Each row has a class, written after it.
[-110   36 -146   47  125  -67   32  -81   11   24  -53  -55  -34  -65
 -114  -74   34  150 -171   17  -11  106  -91  -64   21 -132   30    0
  -20  -51   15  -30    8] => G
[ 130 -133  165  -16  240  138 -121  -68  -65  -79  185  -46 -212  -96
  289  -75  -41  -49   35  -55 -218  -53  262   -4  331   51   10   53
  -57   12  106  -32   50] => W
[-111   88  306  -29   25   59   77  154  -33   43  229   65   -6   46
  112   87 -493 -103    4  -43  163  -74  -63   15 -151   -9  -38  -42
  173   49  -24   17   76] => X
[ -50 -312  338   42  167   15  -21  173  -13  -59  369  101 -131   75
  446  -19 -401 -177  105 -136   29   44  215   21  242  -23 -193  -62
  131 -225   79 -149   -8] => R
[ 146  -56  159 -137 -354  101   61  121  144  -18  -33   99  226  118
 -107  214  -37 -322  296  -48   82 -212  130   99 -319  260   34  -73
  193  154   52   49   -3] => P
[  86  290 -322  259   97 -152  -97  -81  -55   -7 -121  115  -83  -50
   -3 -114  288  256 -208  105  -27  101 -275 -187  174  -54  -92  151
 -316  -58  -84  129  -41] => X
[ -58   19 -211 -171  177   56  -63  -61  -87  -70 -174 -174 -195 -168
   14 -107  282  112 -110  -22 -159    3   70  -27   67  -42  -88   28
   -7   29   -2   37   -6] => K
[-241  300  125  353  439 -135  -58 -360  -81  189  300 -101   26  -60
    4 -186 -517  465 -532   73  -52  399 -450 -114  357 -347   74  -40
 -193 -117 -120  -37  156] => G
[ -75  -74 -240  148  141 -106   88 -264   97  -22 -160 -116  -45  -92
 -144 -233  289  230 -224   56  -51  215 -210  -80  306 -208   12 -126
 -132 -112   15 -102   18] => F
[ 164   55 -490 -241 -281  -44  -65  -10   58 -125 -641    7   19  -56
 -216   -7  847   -1  184   34  -38 -137   61   10 -243  173  -97   78
   33   69  -26  150 -172] => T
[ 131  118 -394 -212 -440   42   41   96   58  -56 -646    5   67  -16
 -376  115  784  -85  314   66  123 -257   31   21 -399  175   -1   59
   26  244  -60  155 -107] => X
[-158   34   76  -93   45   23   40  190  -96   45   25  -31 -107  -28
   94   33 -174  -18   51  -53   99  -58    9    3 -176  -51  -65   53
  139    3  -10   35   26] => V
[  34 -218 -182  142  -36 -139  183  382   84 -143   16  243 -159   91
  173  -59  108 -112   32    8  173  -31  -77 -162   53   49 -280   73
 -185 -164   21  -46  -62] => P
[-160  358 -230   67  -30 -116  -26 -320   29  171 -334 -148  206  -52
 -400  -64  192  335 -222   78   43  163 -342   16 -107 -161  146  -41
   24   84 -118   71    6] => T
[-178  189  212  -14  147   31  -51  -37  -84  156  198  -85   65    8
   64   18 -477  128 -129  -26    9  117  -79   15  -89 -120  -17    1
  121   44  -78    3   60] => U
[ 280 -152 -126   67   25  -13 -149  -36   53 -199  -55  154  -98    1
  255  -93  303  -20   59   13 -188   -2  158  -81  298  152 -171   75
 -202 -142   37    2  -89] => P
[   6  189  -15   82  327   -7 -244 -140 -181  -64  129  -24 -236 -125
  281 -134  -78  212 -247   -9 -149   50  -10  -89  289  -84 -119  128
 -114 -123  -29   47   41] => K
[ -43  383  265  -94  372  203 -298 -307 -221   38  192 -199 -182 -238
  202  -65 -293  211 -238  -73 -207   -8   80   58  199  -57  103   56
  125  130   -8  135  139] => Y
[  26   95  184  -51   61   52  -62 -286    0  106  142 -122  121  -54
  -88   -2 -149   54 -101   -4 -115   45   40  120  108  -25  229  -80
  118   61   32  -11   77] => R
[-318  313   15 -127  304  -15  -96 -159 -212  139  -17 -250 -121 -164
  -19  -95 -162  284 -279  -54  -23  117 -161    8  -62 -246   38   15
  192   30  -85   47   75] => W
[-246  253 -219 -362   13   20   16   83 -162   58 -303 -219  -91 -155
 -236    8  259   78  -58  -65   59  -81    3   42 -389  -85   64   75
  242  152  -61  154  -42] => Y
[ 122  -77  111   95  -66   20  -23 -168   87   37   19   13  116   42
  -61    1  -67   10   43   39  -67   24   33   44  171  -30  152  -83
  -61   -5   30 -101   28] => W
[-164  -32   -1   33   10  -96  165  216   32   27   43   49  -39   49
   44   -3 -215  -22  -60  -46  159   70 -185  -49 -146  -75 -145  -58
  106  -60  -28  -18   -1] => F
[ 160  193   27 -265 -116  174 -192 -331  -38   31 -149 -191  177 -118
 -229   55  227   56   -5   37 -187 -141  159  140  -65  111  235   19
   77  239    9   85   67] => P
[ -48 -203  135  -87 -113   -9   41  147   41  -14   44   59   58  104
  105   64 -131 -174  181  -72   62  -18  168   54 -105   14  -72  -71
  206 -101   48  -83  -59] => V
[-138  -56 -144 -132 -266  -99  182  431  -14   63 -113   60   59  120
 -131  161  136 -223  217  -53  280 -128   -4   17 -448   52  -29   53
  186   50    0   36 -118] => Y
[ 145 -235  350  295  -46  -70   27 -352  209  148  459   37  391  169
  -82    0 -363  -72  -65   19 -126  224   16   63  400  -10  261 -177
 -103  -86  140 -181   71] => P
[  -3  168  308  -43   24  100  -45  159  -87   34  233   52  -53   10
  191  113 -431 -110   36  -67   91 -129   19   30 -128   68  -18   32
  134   77  -14   73   82] => Y
[ 327   46  193  -12 -209   77 -170 -191   75   44   83  104  306   93
  -69  144   39 -160  149   25 -144 -114  177   92   28  277  134   42
  -15  172   68   90  -15] => X
[ 136 -139  457 -134   12  215 -104   12  -22  -11  252   16   -7   13
  233   94 -342 -237  236 -101  -68 -164  414  134  118  135   76  -25
  170  112  112  -13   48] => Y
[-145 -104 -470   17  -70 -282  124  431  -30  -87 -305  146 -183   84
   73  -57  362   23   14   21  220   62 -190 -157 -193  -75 -372   82
  -53 -240 -101  -14 -173] => R
[ -60    1  209  161  320  -41   51  380 -121  -82  370  191 -350   15
  494  -49 -532  -16 -141  -52   64   -3  -90 -167  112  -25 -288  106
 -100 -108  -20    5   74] => W
[-102 -293  203 -106 -188  -41  128  381   21    8   57  130    0  181
  134  143 -237 -282  294  -64  221 -104  184   36 -242   29 -135  -30
  262  -64   35 -113  -95] => X
[-473  135 -281 -189  -61 -120  207 -181   13  151 -494 -324  162  -80
 -636  -51  326  259 -195   18  129  158 -281   96 -342 -316  272 -200
  265   84  -95  -48  -16] => G
[ -11 -146 -108  -72  -69    0   66  204   -4  -59 -168   16 -133   -3
   30    7  223  -93  156   -5   34  -95   99  -19  -57   28  -75   37
    8    1   17   -8  -61] => K
[ -70 -141 -605  -86 -297 -241  158  466   19 -125 -517  181 -125  105
 -116   23  666  -74  189   41  265  -98  -62 -130 -380   39 -269  133
  -17 -117  -60   29 -254] => X
[  26  139 -401 -285 -263   41   24   15   10  -60 -613 -102  -38 -107
 -370   28  647   45  133   46    1 -202   85   29 -370   49   89   55
   85  190  -40  121  -91] => U
[ -90   -7 -703 -314 -143  -96   58  282  -56 -207 -681  -39 -264 -110
 -126  -60  899    3  103   -2  117 -133  -43  -72 -355   35 -291   74
   58  -41  -70  117 -167] => R
[   7  -59 -213  -51  -19  -25  -32 -282  111   22 -184 -129  183  -43
 -224  -89  351  121  -88   15 -118  132  -32   46  101   -8   34  -68
  -22   21   36  -24  -46] => T
[   7  217 -113 -332  300  214 -267 -100 -257 -124 -141 -246 -363 -311
  145  -91  237  165 -164  -58 -261 -124  264  -11   43  -15  -60  187
    1  162   21  162   68] => T
[  73 -115  371  -29  -23  164   34 -119  150   -6  271   30  138   37
   59   64 -310 -214   88  -85  -37  -28  134  142  111  131   95 -188
  177   75  104  -41   87] => R
[-134  101 -154  -24  206  -71 -159 -452  -26   44 -113 -205   87 -119
 -109 -173  108  317 -366   33 -190  236 -173   27  234 -196   50 -105
   37 -108  -14  -45   17] => V
[  85  311  170   53  121   70  -97   53 -109   13  205   93 -120  -59
  234   26 -353   65 -117  -10   -3  -85  -50  -42    0   54  -53  116
  -23   51  -44  136  108] => V
[ 221 -237  -18   59 -116   18   66  -49  215 -117  -18  142   59   57
    6  -22  144 -163   92    2  -81   -2   84  -35  171  150  -67 -122
 -103  -30  101  -38  -29] => X
[   7 -230  232   23 -116   46   67  165   97   32  174   79  158  164
   67  129 -309 -200  222  -36   24    8  130   43  -86   94  -60  -54
   49   29   40  -62  -24] => T
[  51   78  -29  386  274 -149  -51 -350   69   50  163   43   24  -20
    3 -203 -182  351 -370  138 -179  325 -253 -155  462 -196   46  -12
 -357 -187  -18  -92   54] => P
[ -96 -189  -41   42  150  -87  -10 -340   97    3   38 -115  104   -5
  -45 -185  -36  142 -202    9 -174  287  -59    2  324 -168  -43 -199
  -23 -205   45 -138    8] => V
[-406 -195  413  -55  -65  -69  209  240   26  257  320  -58  236  222
  -59  164 -774 -157  119  -83  256  154  -59   99 -359 -169   -4 -164
  345  -66  -29 -172   35] => R
[-105 -269  -49 -125 -182  -80   72  195   62  -44 -158   35   87  115
  -27   44  138 -168  183  -57  131  -23   81   37 -163   -6 -112  -68
  150  -98   35  -82 -109] => T
[ 217 -119 -440  191   11 -116   25 -120  127 -163 -254   90 -104  -52
 -119 -182  531  157 -105  133 -139   65  -34 -160  287  -21  -13   60
 -422 -120   61  -27  -61] => T
[ 139  341 -138  -77   46   69 -188  164 -214  -94 -154   67 -294 -140
  126   39  139  120   -8   50  -49 -253  101  -93 -148   83  -70  310
 -121   96  -61  187    9] => P
[-236 -200  -35  105 -215 -163  313  164  184  106 -106   48  196  175
 -276   40  -49  -79   63   21  265  103 -216   12 -177 -121   21 -176
  103  -54  -23 -148  -59] => K
[-130   56  283  334  248 -103  -36  -71  -35  177  420   49   82   87
  210  -54 -673  180 -200   14   25  258 -216  -67  241 -192  -55    3
  -97 -173  -43  -85   85] => V
[ 120   56  -84 -142  199  149 -164  -70 -118 -127  -15 -115 -279 -210
  182  -64  239   47  -76  -47 -237 -112  197  -20  144   77  -34  103
  -33   60   63   78   31] => K
[ 193  -18 -246  168   -3  -93   66  256   49 -137  -88  215 -189   19
  158  -49  217  -38   22   28    1  -33  -98 -191   40  133 -243  133
 -291  -61  -31  110  -50] => K
[ -90 -136  388  102 -133  -14   80  -84  137  210  225   34  362  196
 -118  131 -476 -126  124  -13  139   79  -25  109  -54  -25  145 -145
  187   23   35 -137   10] => X
[ 100  -20  -83  218   61  -67   22 -353  157   49   61  -17  179   -4
 -170 -112   36  153 -196   68 -187  230 -121  -35  287  -52  131  -90
 -190  -38   51  -27   22] => V
[ -11   60  -57 -249 -205   55   54  314  -22  -43 -213   61  -55   11
  -53  142  111 -178  200  -55  128 -222  110   18 -412  143  -66   81
  168  125  -35  118  -38] => G
[-158   70  152   14 -163  -81   70  175  -22  176  126   25  207  154
 -109  159 -315  -96   71  -29  233  -13 -118   48 -294  -29   45  -20
  156   21  -37  -19   -2] => Y
[ 235   85 -148   85   48   57 -119  -79  -12  -50   14   45  -34  -60
   84  -14  160   72  -12   45 -163  -21   55  -68  129  121  -62  141
 -217   58   12  102   -2] => V
[ -80  138  319  224  315  -47 -142 -348  -46  146  341  -38  106    2
   60  -92 -533  243 -331   53 -133  231 -152  -33  327 -190  106  -35
 -105  -98    0  -86  110] => X
[ 238  297 -231  -26   19   89 -249 -458   -4  -58 -296 -127   26 -204
 -168 -102  563  208 -145   68 -232  -65   -5   14  220   72  166   70
 -113  132    4  129   29] => P
[ 562  158 -302  -61  223  152 -364 -135 -197 -325 -194   28 -491 -309
  328 -136  661  169 -158  132 -485 -270  239 -133  403  272  -48  288
 -445  151   88  216   62] => F
[ 235  581   28  155  226   46 -431 -389 -200   39   66  -17  -60 -181
  144  -64   61  331 -315   64 -236  -34  -71  -41  305   41  130  243
 -174   87  -58  194   90] => P
[ -10  -55 -494   26  -59 -147  130 -118  114  -58 -437  -46  -40  -69
 -332 -139  486  211 -118  115  -86  119 -173  -95  -25 -101   -8  -34
 -192  -81  -11   -1  -70] => V
[-105   74  417  216  208  -15  -86  -48  -65  137  401   46   32   61
  259   -4 -665   80  -89  -46   23  146  -65  -17  206 -133   -6    7
   15 -111  -41  -53   77] => P
[ 163  -12   -6  -90  -97   73  -54   17    6  -52  -29   44   26   -6
  -22   44  167 -110  112   21  -53 -164  193   48    4  142   75   92
  -27  104   81   57  -14] => T
[ -63  479  299   36  301   89 -285 -462 -180  190  230 -195   51 -169
  -28  -44 -446  355 -356    2 -193   82  -43   81  188 -172  260   64
   46   88  -32   69  156] => T
[ -41 -400  232  -44 -138   -5  128   85  134   12  125   21  126  151
   60   55 -197 -251  219  -86   83   51  174   81    9  -15  -26 -185
  206  -85   96 -182  -33] => F
[ 252   11 -142 -252  144  151 -180 -394  -37 -142 -138 -197 -156 -269
  -41 -146  580   33  -96  -23 -396 -120  309   75  311  128  180   36
  -20   97  154   90   21] => K
[-151 -333  -65  217 -197 -209  320  202  195  102  -12   95  167  209
 -207   23 -114  -55   84   45  232  144 -187  -34  -80 -146   19 -128
  -44 -155   16 -222  -70] => F
[-179    9  322 -373 -148  153    3   89 -101  133  103 -170  124   -6
  -90  207 -339 -199  181 -107   37 -195  251  229 -382   24  168  -56
  491  168   64   19   38] => V
[  50 -283  -86  -80 -182  -59   61  510  -14 -131 -103  196 -139  146
  233   96  129 -259  301  -30  112 -137  194  -54 -204  125 -224  114
   28  -80   13  -26 -149] => F
